Below is a small trained network, with its code and all its weights. Each question gives an input and a target symbol and asks what happens when units are switched off, that is, made to give their printed mean instead of their output.

import numpy as np


def w(rows, s, z=0):
    codes = np.array(rows[::2]) - 128.0
    scale = np.full(codes.shape[1], s)
    scale[-1] = z or s
    return codes * scale


def f(y):
    return np.maximum(y, 0)


def softmax(a):
    e = np.exp(a - a.max(-1, keepdims=True))
    return e / e.sum(-1, keepdims=True)


def log_softmax(a):
    a = a - a.max(-1, keepdims=True)
    return a - np.log(np.exp(a).sum(-1, keepdims=True))


def net(x, mask):
    ids = ['αγδζξπτψ'.index(c) for c in x.split()]
    T = len(ids)
    res = E[ids] + P[:T]
    u = 0
    for l in range(3):
        r = res
        for j in range(3):
            rows = slice(2 * j, 2 * j + 2)
            q, k, v = (r @ M[l][rows].T for M in (Q, K, V))
            z = softmax(np.where(np.tri(T) > 0, q @ k.T / 2**0.5, -1e9)) @ v
            o = O[l][rows]
            res = res + np.where(mask[u + j], z, o[:, -1]) @ o[:, :-1]
        u += 3
        y = f(res @ A[l][:, :-1].T + A[l][:, -1])
        res = res + np.where(mask[u : u + 8], y, B[l][:, -1]) @ B[l][:, :-1]
        u += 8
    return log_softmax(res[-1] @ U[:, :-1].T + U[:, -1])


Q, K, V, O, A, B = {}, {}, {}, {}, {}, {}
E = w([
[83,145,137,169],'α',
[126,146,153,143],'γ',
[114,139,126,159],'δ',
[145,185,125,153],'ζ',
[137,161,122,162],'ξ',
[156,174,96,184],'π',
[247,178,81,75],'τ',
[227,9,155,160],'ψ',
],0.014)
P = w([
[89,95,133,64],'0',
[170,13,54,175],'1',
[113,131,73,210],'2',
[98,95,150,52],'3',
[51,180,253,140],'4',
[143,175,28,212],'5',
[116,97,135,15],'6',
[98,146,249,119],'7',
[130,246,26,197],'8',
[112,82,129,9],'9',
[129,144,238,104],'10',
],0.011)
Q[0] = w([
[102,127,151,110],'L0H1',
[100,164,123,165],'L0H1',
[62,87,112,147],'L0H2',
[157,136,174,85],'L0H2',
[134,169,159,177],'L0H3',
[151,170,3,110],'L0H3',
],0.012)
K[0] = w([
[103,97,114,96],'L0H1',
[111,132,109,114],'L0H1',
[49,55,62,134],'L0H2',
[213,124,138,132],'L0H2',
[178,97,164,54],'L0H3',
[169,253,115,128],'L0H3',
],0.012)
V[0] = w([
[135,122,181,254],'L0H1',
[235,73,137,227],'L0H1',
[41,134,64,158],'L0H2',
[48,55,114,195],'L0H2',
[99,156,168,194],'L0H3',
[98,74,157,162],'L0H3',
],0.0067)
O[0] = w([
[2,94,148,59,114],'L0H1',
[96,158,47,50,250],'L0H1',
[225,130,142,152,42],'L0H2',
[237,167,86,111,2],'L0H2',
[47,83,90,158,56],'L0H3',
[39,144,150,163,68],'L0H3',
],0.006,0.0041)
A[0] = w([
[154,168,98,139,185],'L0N1',
[165,135,201,200,16],'L0N2',
[207,54,131,207,2],'L0N3',
[70,248,168,117,114],'L0N4',
[69,124,65,93,151],'L0N5',
[119,104,143,188,78],'L0N6',
[103,128,121,215,83],'L0N7',
[191,120,71,118,100],'L0N8',
],0.011,0.006)
B[0] = w([
[221,83,119,81,254],'L0N1',
[1,148,138,212,141],'L0N2',
[24,133,59,68,162],'L0N3',
[115,126,160,162,239],'L0N4',
[111,211,125,130,196],'L0N5',
[57,139,130,89,133],'L0N6',
[183,177,171,97,150],'L0N7',
[8,117,195,194,246],'L0N8',
],0.0079,0.0052)
Q[1] = w([
[198,136,157,99],'L1H1',
[150,146,113,204],'L1H1',
[147,62,98,189],'L1H2',
[129,219,71,255],'L1H2',
[191,103,150,70],'L1H3',
[200,126,91,105],'L1H3',
],0.0095)
K[1] = w([
[148,94,112,111],'L1H1',
[80,81,139,152],'L1H1',
[164,172,148,11],'L1H2',
[65,116,157,61],'L1H2',
[160,191,135,50],'L1H3',
[76,154,170,79],'L1H3',
],0.011)
V[1] = w([
[148,48,149,106],'L1H1',
[110,183,110,52],'L1H1',
[159,100,205,67],'L1H2',
[95,154,134,111],'L1H2',
[72,212,135,117],'L1H3',
[122,156,66,255],'L1H3',
],0.0091)
O[1] = w([
[173,116,73,88,138],'L1H1',
[183,76,217,146,225],'L1H1',
[191,179,155,115,79],'L1H2',
[124,167,125,177,107],'L1H2',
[66,147,108,87,83],'L1H3',
[48,170,188,253,9],'L1H3',
],0.0054,0.0012)
A[1] = w([
[142,148,81,59,215],'L1N1',
[200,136,141,147,79],'L1N2',
[188,147,254,69,126],'L1N3',
[186,197,84,208,34],'L1N4',
[137,92,57,155,125],'L1N5',
[201,57,60,60,3],'L1N6',
[127,169,122,250,50],'L1N7',
[232,47,188,98,109],'L1N8',
],0.0093,0.0043)
B[1] = w([
[196,146,141,101,254],'L1N1',
[142,191,142,98,158],'L1N2',
[89,146,221,167,233],'L1N3',
[50,78,75,121,180],'L1N4',
[145,196,183,211,169],'L1N5',
[5,103,95,212,204],'L1N6',
[177,79,68,24,188],'L1N7',
[254,110,111,52,204],'L1N8',
],0.0086,0.006)
Q[2] = w([
[177,106,108,107],'L2H1',
[91,160,102,85],'L2H1',
[100,224,152,162],'L2H2',
[34,124,126,254],'L2H2',
[111,221,62,158],'L2H3',
[60,50,139,122],'L2H3',
],0.0082)
K[2] = w([
[162,53,88,104],'L2H1',
[82,125,198,191],'L2H1',
[95,42,123,166],'L2H2',
[157,42,225,159],'L2H2',
[42,53,162,2],'L2H3',
[143,179,59,144],'L2H3',
],0.008)
V[2] = w([
[170,137,131,54],'L2H1',
[127,98,238,146],'L2H1',
[57,190,75,103],'L2H2',
[110,243,148,152],'L2H2',
[137,255,105,159],'L2H3',
[121,44,152,151],'L2H3',
],0.0089)
O[2] = w([
[86,211,142,138,253],'L2H1',
[92,92,134,152,183],'L2H1',
[178,179,134,166,55],'L2H2',
[118,190,140,111,92],'L2H2',
[122,254,127,66,118],'L2H3',
[112,55,132,134,98],'L2H3',
],0.0095,0.0032)
A[2] = w([
[132,161,188,107,159],'L2N1',
[43,73,148,236,29],'L2N2',
[184,135,123,85,1],'L2N3',
[149,77,146,112,75],'L2N4',
[131,131,204,115,122],'L2N5',
[133,146,182,181,186],'L2N6',
[254,101,142,173,192],'L2N7',
[123,99,142,173,199],'L2N8',
],0.015,0.0067)
B[2] = w([
[154,86,136,203,254],'L2N1',
[172,198,134,108,211],'L2N2',
[31,99,244,206,156],'L2N3',
[167,90,171,63,151],'L2N4',
[162,58,78,130,230],'L2N5',
[100,176,39,83,203],'L2N6',
[85,225,139,114,209],'L2N7',
[36,110,90,187,185],'L2N8',
],0.011,0.0096)
U = w([
[99,31,75,171,94],'α',
[184,231,148,92,103],'γ',
[142,123,190,188,252],'δ',
[194,137,115,114,220],'ζ',
[253,110,55,142,228],'ξ',
[123,128,129,113,131],'π',
[1,139,123,189,42],'τ',
[131,117,99,25,186],'ψ',
],0.015,0.0025)

Each question gives the input, a string of symbols that net reads in full, and the target symbol t.
The units are the heads (2 rows each of Q, K, V and O) and the neurons (one row each of A and B). Each row of codes is followed by its name. A weight is (code - 128) times the scale printed after its matrix; where a second scale follows, it is the last column's (O, A, B and U).
mask holds one flag per unit, layer by layer, with each layer's heads first. A switched-off unit (its flag False) gives its mean, the last column of its rows in O or B, instead of its output. The means were averaged over made-up inputs and are rounded, as every weight is.
A unit's drop is (log p(t) with every unit on - log p(t) with that unit switched off) / (log p(t) with every unit on - log p(t) with every unit switched off).
The circuit of an input: a set's keep is (log p(t) with only the set's units on - log p(t) with every unit switched off) / (log p(t) with every unit on - log p(t) with every unit switched off). Starting from the 12 units with the biggest drops (on a tie, the unit counted first), units are removed one at a time, each time the one whose removal leaves the highest keep (on an exact tie, the one counted first), for as long as the keep stays at least 0.8.
units of the circuit, in order: the units of the circuit, biggest drop first
top k neurons: the k neurons with the biggest drops, biggest first
k most important neurons of layer l: the k neurons of layer l with the biggest drops, biggest first
which heads matter: for each layer, one digit per head in row order, 1 if its drop is at least 0.15 and else 0, layers parted by /
input ψ π δ τ π ξ, target γ: which heads matter : 010 / 000 / 010
input ξ ψ ξ ψ τ, target τ: units of the circuit, in order : (L0H2 L1N8)
input π ξ ξ, target ξ: units of the circuit, in order : (L0H2)
input δ ψ ξ π ψ τ τ τ ζ ψ, target δ: units of the circuit, in order : (L2N3 L1N8)
input ζ α δ τ τ ξ τ τ ψ, target τ: units of the circuit, in order : (L0N3 L2N5)
input ξ ζ ζ ξ ψ τ, target τ: units of the circuit, in order : (L2H3 L2N7 L2N8)
input ψ δ ξ ψ ψ ξ τ τ, target α: which heads matter : 011 / 000 / 000
input γ τ ζ ξ π α, target ξ: top 2 neurons : (L1N4 L1N7)
input γ τ δ, target γ: top 2 neurons : (L0N1 L1N6)
input ζ ζ δ τ τ π ψ, target ψ: top 2 neurons : (L1N6 L0N8)
input τ ψ ψ γ τ τ ψ ξ ξ τ γ, target α: 2 most important neurons of layer 2 : (L2N5 L2N1)
input δ τ ψ δ τ, target α: which heads matter : 010 / 000 / 000
input τ ψ τ ψ π τ γ, target α: 3 most important neurons of layer 0 : (L0N1 L0N4 L0N5)
input γ γ ζ δ τ ζ, target γ: top 3 neurons : (L0N1 L1N6 L2N5)
input τ δ δ, target γ: top 2 neurons : (L0N1 L1N2)
input ζ ξ τ α γ ζ γ ξ π, target ξ: 3 most important neurons of layer 0 : (L0N1 L0N4 L0N7)
input ξ ζ τ τ δ τ τ π π, target γ: units of the circuit, in order : (L0N1 L0N7 L2N7)
input τ ζ ζ ψ α τ τ τ τ τ, target δ: units of the circuit, in order : (L2N3 L1N8)
input τ ψ α ζ, target ξ: top 2 neurons : (L0N8 L1N5)
input ψ π γ ψ ψ, target ξ: which heads matter : 111 / 000 / 000
input γ π δ ψ, target ψ: units of the circuit, in order : (L2N1 L2N4)
input δ π π, target ξ: 4 most important neurons of layer 1 : (L1N4 L1N7 L1N8 L1N1)
input ζ τ ψ τ τ τ τ γ ξ, target γ: top neuron : (L0N1)
input ξ α ψ τ τ γ ξ ψ, target α: which heads matter : 101 / 000 / 000
